[128 = 0]

[141 117 149 118 150 114 139  70 109 130 120 140  99 222 141 136  24 168
 154 135 144  32 132 118 150] : J832.E
[147 113 183  85 120 120 135 114 154  33 127 138 134 176 144 133  74 136
 120 147 116  99 146 142 107] : j673.L
[101 114 193 119 133 157 140  89 144 147 120 118 113 174 147 134 111 120
 139 143 133 100 114 129 171] : j27.K
[141 116 166 105 120 113 138 156 104  11 135 123 137 205  93 146 120 123
 127 134 120  97 123 124  66] : j673.U
[131 121  90 156 140 130 136 134 116 168 130 132 145 169 119 139 100 142
 139 123 149 140 147 125 208] : J832.Z
[124 112 174  92 118 125 129 143 133  64 127 130 130 168 116 129  81 109
 145 129 119 151 115 125 132] : j673.L
[ 99 122 210 126 138  93 123  72 143  99 120 125  88 155 131 132 104 133
 148 128 123  81  95 144 114] : j27.K
[132 110 185 109 167 104 124 118 163  94 126 130 120 126 125 134 134 138
 156 133 149  84 124 139 172] : j27.H
[167 114 123 135 163 111 171 120 130 101 119 136 121 232 129 153  83 145
 146 138 153  57 134 129 239] : J832.Z
[138 143 121 148 167  92 133  76 124 185 126 127 124 194 168 146 145 160
 160 131 149  43 137 129 188] : J832.Z
[123 118 177  82 143  92 149 145 123  60 153 105 146 160 128 134  72 128
 135 150 113 143 111 129  82] : j673.U
[115 124 207  92 124 119 140 150 104  50 130 120 159 161 129 133 100 121
 138 119 126 147 120 141  89] : j673.J
[143 107 179  99 114 102 138 165  96  72 123 131 157 159 131 144  84 142
 116 119 142 148 121 136 117] : j673.L
[136 120 161 135 160 110 125 102 135 154 141 136 128 157 147 156 147 143
 136 136 113  25 151 114 194] : J832.Z
[125 123 189 116 128 129 134 189 105  44 133 125 155 175 120 138 132 132
 132 128 126 121 112 135  98] : j673.J
[128 116 161 159 151 148 120  79 158 144 120 140 151 173 120 153 100 156
 166 123 138  70 128 101 179] : J832.E
[134 112 187  59 139 133 135  64 176  81 120 128 100 142 145 126  86 143
 152 130 115  94 118 149 170] : j27.H

[113 132 135 129 147 129 136 125 124 136 127 106 141 158 167 135 123 130
 141 152 131 159 132 130 170] : (51).M
[118 128 120 131 145 128 113 124 123 139 120 116 156 150 164 125 131 132
 142 132 123 109 125 125 180] : (49).B
[119 133 134 133 138 131 130 130 127 159 132 119 146 158 165 137 116 129
 124 134 140 148 124 121 170] : (51).C
[115 132 105 131 153 127 117 115 125 143 114 125 171 149 164 125 138 132
 147 145 121 115 125 120 184] : (49).B
[114 135 111 130 147 135 124 117 138 147 113 130 159 148 153 126 124 130
 148 139 143 132 124 126 175] : (49).F
[113 133 130 117 148 134 144 128 132 150 130 112 131 167 162 143 112 129
 139 145 149 170 133 126 160] : (51).C
[127 122 108 135 148 123 114 123 133 136 114 120 157 142 165 121 137 133
 149 136 127 109 118 127 177] : (49).B
[129 131 128 130 139 134 130 130 139 146 128 102 140 149 162 128 116 134
 132 138 140 154 126 126 160] : (51).M
[125 131 133 127 147 133 128 130 131 147 130 101 143 149 163 129 124 129
 140 145 138 160 128 125 167] : (51).M
[124 132 119 131 148 132 122 123 132 147 123 115 152 149 158 124 121 131
 135 137 145 136 125 125 177] : (51).C
[124 125 104 128 157 122 116 118 132 135 110 124 154 147 161 120 159 123
 160 166 128 128 137 118 170] : (49).Y
[130 129 118 131 143 129 117 121 130 138 117 124 155 136 150 129 126 137
 131 123 133 108 126 131 167] : (49).F
[114 125 120 133 138 122 128 118 120 135 124 126 142 138 136 128 127 129
 135 132 125 119 124 120 159] : (49).F
[122 135 131 134 147 129 131 124 135 151 125 106 144 155 164 131 117 131
 130 138 140 155 127 128 167] : (51).M
[117 133 128 138 141 126 138 127 129 142 132 108 129 152 152 132 123 127
 134 158 134 155 136 128 149] : (51).R
[126 124  99 137 152 119 111 120 139 129 102 124 160 142 156 114 144 135
 160 154 125 109 130 122 167] : (49).Y
[130 126 135 125 127 128 127 129 127 138 135 108 134 136 150 134 118 127
 110 121 126 126 126 126 155] : (51).C
[110 134 104 133 148 126 122 114 130 145 117 134 153 144 154 129 126 131
 137 133 133 122 126 124 174] : (49).F
[133 125  98 133 149 126 108 127 142 135 103 120 159 141 170 114 137 133
 150 144 133 103 123 124 172] : (49).Y
